Below is a small trained network, with its code and all its weights. Each question gives an input and a target symbol and asks what happens when units are switched off, that is, made to give their printed mean instead of their output.

import numpy as np


def w(rows, s, z=0):
    codes = np.array(rows[::2]) - 128.0
    scale = np.full(codes.shape[1], s)
    scale[-1] = z or s
    return codes * scale


def f(y):
    return y / 2 * (1 + np.tanh(0.7978845608 * (y + 0.044715 * y**3)))


def softmax(a):
    e = np.exp(a - a.max(-1, keepdims=True))
    return e / e.sum(-1, keepdims=True)


def log_softmax(a):
    a = a - a.max(-1, keepdims=True)
    return a - np.log(np.exp(a).sum(-1, keepdims=True))


def net(x, mask):
    ids = ['βγδεξπσ'.index(c) for c in x.split()]
    T = len(ids)
    res = E[ids] + P[:T]
    u = 0
    for l in range(2):
        q, k, v = (res @ M[l].T for M in (Q, K, V))
        z = softmax(np.where(np.tri(T) > 0, q @ k.T / 2**0.5, -1e9)) @ v
        res = res + np.where(mask[u], z, O[l][:, -1]) @ O[l][:, :-1]
        u += 1
        y = f(res @ A[l][:, :-1].T + A[l][:, -1])
        res = res + np.where(mask[u : u + 16], y, B[l][:, -1]) @ B[l][:, :-1]
        u += 16
    return log_softmax(res[-1] @ U[:, :-1].T + U[:, -1])


Q, K, V, O, A, B = {}, {}, {}, {}, {}, {}
E = w([
[169,137,60,114,93,71,211],'β',
[137,158,154,153,73,172,138],'γ',
[190,233,210,162,79,166,193],'δ',
[128,70,106,143,76,160,112],'ε',
[92,92,137,110,73,116,86],'ξ',
[180,175,250,92,86,36,85],'π',
[219,21,156,173,227,121,160],'σ',
],0.015)
P = w([
[255,198,73,155,152,167,9],'0',
[156,189,91,149,144,173,102],'1',
[98,176,103,191,163,135,130],'2',
[77,157,126,203,127,121,144],'3',
[66,135,142,197,98,118,151],'4',
[57,109,160,187,80,110,167],'5',
[42,82,182,177,64,105,176],'6',
[31,64,205,169,46,93,183],'7',
[36,58,222,148,26,101,197],'8',
[42,36,232,138,5,99,213],'9',
],0.009)
Q[0] = w([
[137,132,125,71,254,112,80],'L0H0',
[144,168,118,99,76,165,110],'L0H0',
],0.0088)
K[0] = w([
[159,254,32,91,212,209,62],'L0H0',
[137,135,185,145,59,164,95],'L0H0',
],0.0063)
V[0] = w([
[185,45,241,166,208,87,29],'L0H0',
[165,22,47,115,253,205,184],'L0H0',
],0.0064)
O[0] = w([
[111,171,98,255,145,85,129,177],'L0H0',
[142,107,171,173,7,135,137,4],'L0H0',
],0.013,0.0042)
A[0] = w([
[171,141,139,158,190,191,114,48],'L0N0',
[126,169,139,165,145,208,169,142],'L0N1',
[84,176,98,146,101,117,146,72],'L0N2',
[130,135,192,88,125,139,133,163],'L0N3',
[121,91,129,145,86,149,140,121],'L0N4',
[32,141,94,132,166,98,128,38],'L0N5',
[91,65,84,139,136,254,141,66],'L0N6',
[32,149,75,157,109,176,90,74],'L0N7',
[79,113,150,122,119,180,39,149],'L0N8',
[155,123,85,107,142,171,105,31],'L0N9',
[122,104,180,162,75,132,136,2],'L0N10',
[122,161,31,152,133,156,153,48],'L0N11',
[103,130,183,106,103,150,168,224],'L0N12',
[146,158,191,116,74,111,72,89],'L0N13',
[71,184,171,126,125,86,124,80],'L0N14',
[113,185,173,127,81,150,70,112],'L0N15',
],0.012,0.0079)
B[0] = w([
[157,212,141,146,71,134,97,155],'L0N0',
[84,145,74,174,133,74,68,206],'L0N1',
[184,54,255,182,88,111,131,142],'L0N2',
[49,74,66,124,158,198,102,177],'L0N3',
[62,158,106,175,157,102,155,179],'L0N4',
[67,143,122,164,111,80,165,170],'L0N5',
[199,76,19,124,212,138,168,137],'L0N6',
[123,117,107,203,144,53,59,151],'L0N7',
[71,136,52,127,142,95,77,154],'L0N8',
[82,43,250,90,107,170,141,118],'L0N9',
[32,130,126,80,173,93,154,167],'L0N10',
[217,24,178,71,134,76,85,141],'L0N11',
[96,109,22,153,76,170,76,254],'L0N12',
[188,87,94,120,205,133,82,136],'L0N13',
[84,22,77,197,132,173,169,186],'L0N14',
[205,141,80,165,132,127,105,151],'L0N15',
],0.0069,0.0064)
Q[1] = w([
[153,181,230,26,72,140,106],'L1H0',
[106,109,244,161,160,145,165],'L1H0',
],0.011)
K[1] = w([
[134,167,162,253,222,232,76],'L1H0',
[225,201,82,204,224,225,201],'L1H0',
],0.0062)
V[1] = w([
[157,36,148,70,25,2,136],'L1H0',
[53,72,111,163,146,144,12],'L1H0',
],0.0065)
O[1] = w([
[206,194,134,53,110,2,92,251],'L1H0',
[97,175,67,248,226,240,114,163],'L1H0',
],0.0075,0.0033)
A[1] = w([
[113,163,123,131,213,115,124,2],'L1N0',
[135,134,152,162,72,100,134,117],'L1N1',
[96,124,113,190,122,140,125,13],'L1N2',
[111,84,198,57,64,123,123,42],'L1N3',
[181,89,190,80,148,116,142,90],'L1N4',
[102,161,133,52,191,101,108,130],'L1N5',
[88,178,145,7,140,158,147,60],'L1N6',
[104,68,133,115,60,193,149,79],'L1N7',
[176,151,142,124,85,136,117,114],'L1N8',
[138,133,197,146,168,88,190,52],'L1N9',
[141,169,209,161,150,180,127,133],'L1N10',
[216,190,140,158,133,148,139,83],'L1N11',
[107,104,124,132,105,125,101,117],'L1N12',
[201,51,155,99,213,180,157,95],'L1N13',
[140,112,162,213,116,100,142,61],'L1N14',
[108,178,100,116,107,137,111,96],'L1N15',
],0.014,0.0099)
B[1] = w([
[135,75,129,117,87,155,123,185],'L1N0',
[133,114,175,161,149,153,122,202],'L1N1',
[155,124,153,68,131,117,174,255],'L1N2',
[108,153,85,153,165,168,153,162],'L1N3',
[104,121,105,183,116,127,130,161],'L1N4',
[151,172,125,106,175,153,167,192],'L1N5',
[94,107,208,157,115,188,142,163],'L1N6',
[175,126,180,114,130,86,162,142],'L1N7',
[108,87,151,127,122,132,154,146],'L1N8',
[165,92,157,128,91,163,140,169],'L1N9',
[118,96,91,116,146,116,153,183],'L1N10',
[122,167,127,108,111,79,59,164],'L1N11',
[178,152,126,155,127,163,155,156],'L1N12',
[118,184,139,134,117,98,7,139],'L1N13',
[115,139,93,93,127,155,95,254],'L1N14',
[115,95,148,143,119,126,115,171],'L1N15',
],0.012,0.0099)
U = w([
[96,177,206,81,103,174,49,41],'β',
[136,110,191,242,79,66,76,143],'γ',
[169,126,68,35,2,133,81,4],'δ',
[178,132,155,73,90,178,59,11],'ε',
[182,205,165,138,216,69,129,35],'ξ',
[94,126,107,189,105,146,201,187],'π',
[104,184,45,169,163,145,17,233],'σ',
],0.0049,0.0036)

Each question gives the input, a string of symbols that net reads in full, and the target symbol t.
The units are the heads (2 rows each of Q, K, V and O) and the neurons (one row each of A and B). Each row of codes is followed by its name. A weight is (code - 128) times the scale printed after its matrix; where a second scale follows, it is the last column's (O, A, B and U).
mask holds one flag per unit, layer by layer, with each layer's heads first. A switched-off unit (its flag False) gives its mean, the last column of its rows in O or B, instead of its output. The means were averaged over made-up inputs and are rounded, as every weight is.
A unit's drop is (log p(t) with every unit on - log p(t) with that unit switched off) / (log p(t) with every unit on - log p(t) with every unit switched off).
The circuit of an input: a set's keep is (log p(t) with only the set's units on - log p(t) with every unit switched off) / (log p(t) with every unit on - log p(t) with every unit switched off). Starting from the 12 units with the biggest drops (on a tie, the unit counted first), units are removed one at a time, each time the one whose removal leaves the highest keep (on an exact tie, the one counted first), for as long as the keep stays at least 0.8.
units of the circuit, in order: the units of the circuit, biggest drop first
most important unit: the unit with the biggest drop
k most important neurons: the k neurons with the biggest drops, biggest first
top k neurons in layer l: the k neurons of layer l with the biggest drops, biggest first
input δ δ δ, target π: most important unit : L1H0
input δ ξ π β, target ξ: top 2 neurons in layer 0 : [L0N11; L0N5]
input π δ γ π β δ, target ξ: 2 most important neurons : [L0N11; L1N5]
input γ π β ε γ σ γ β ξ, target σ: units of the circuit, in order : [L1H0; L0N8]
input γ β δ δ δ γ, target β: units of the circuit, in order : [L0H0; L1N6; L0N14]
input δ σ σ, target π: units of the circuit, in order : [L0H0; L1H0]
input γ β γ γ π δ, target ξ: units of the circuit, in order : [L0H0; L1N5]
input π γ β, target ξ: 2 most important neurons : [L1N5; L0N11]
input γ σ ξ π, target σ: 2 most important neurons : [L0N13; L1N14]
input ξ β σ β δ σ β δ ε π, target ξ: units of the circuit, in order : [L0H0; L1N5]
input δ γ σ ε σ γ β π, target ξ: top 2 neurons in layer 0 : [L0N2; L0N13]
input β ξ β ξ ξ γ δ β δ ξ, target σ: units of the circuit, in order : [L0H0; L1N2]
input ε ξ σ β β γ, target δ: units of the circuit, in order : [L0H0; L0N12; L1N1]
input ξ δ ε β β ε ξ γ, target σ: units of the circuit, in order : [L0H0; L0N12; L1N2]
input ε γ γ σ δ ξ ξ σ β, target γ: units of the circuit, in order : [L0H0; L1N1; L0N2]
input γ σ σ β π, target γ: units of the circuit, in order : [L1H0; L0H0; L0N14; L1N5]
input γ σ ε β π γ ε, target ξ: top 2 neurons in layer 1 : [L1N5; L1N14]
input γ γ ξ σ ε β γ σ δ δ, target γ: units of the circuit, in order : [L1N1; L1N5; L0N1; L0H0]
input β δ ξ β ε γ β σ σ ξ, target γ: units of the circuit, in order : [L0H0; L1N1]
input γ σ β β β σ β π ξ, target ξ: units of the circuit, in order : [L0H0; L1H0; L1N5]
input β δ π π ε β γ β β σ, target σ: 2 most important neurons : [L1N13; L1N2]
input δ σ β ε, target γ: most important unit : L1H0
input π β ε, target ξ: top 2 neurons in layer 0 : [L0N11; L0N12]
input σ σ σ σ, target π: top neuron in layer 0 : [L0N10]
input δ ε β ε σ β γ β ξ δ, target σ: top 2 neurons in layer 0 : [L0N12; L0N1]
input γ δ β, target β: top 2 neurons in layer 1 : [L1N6; L1N13]
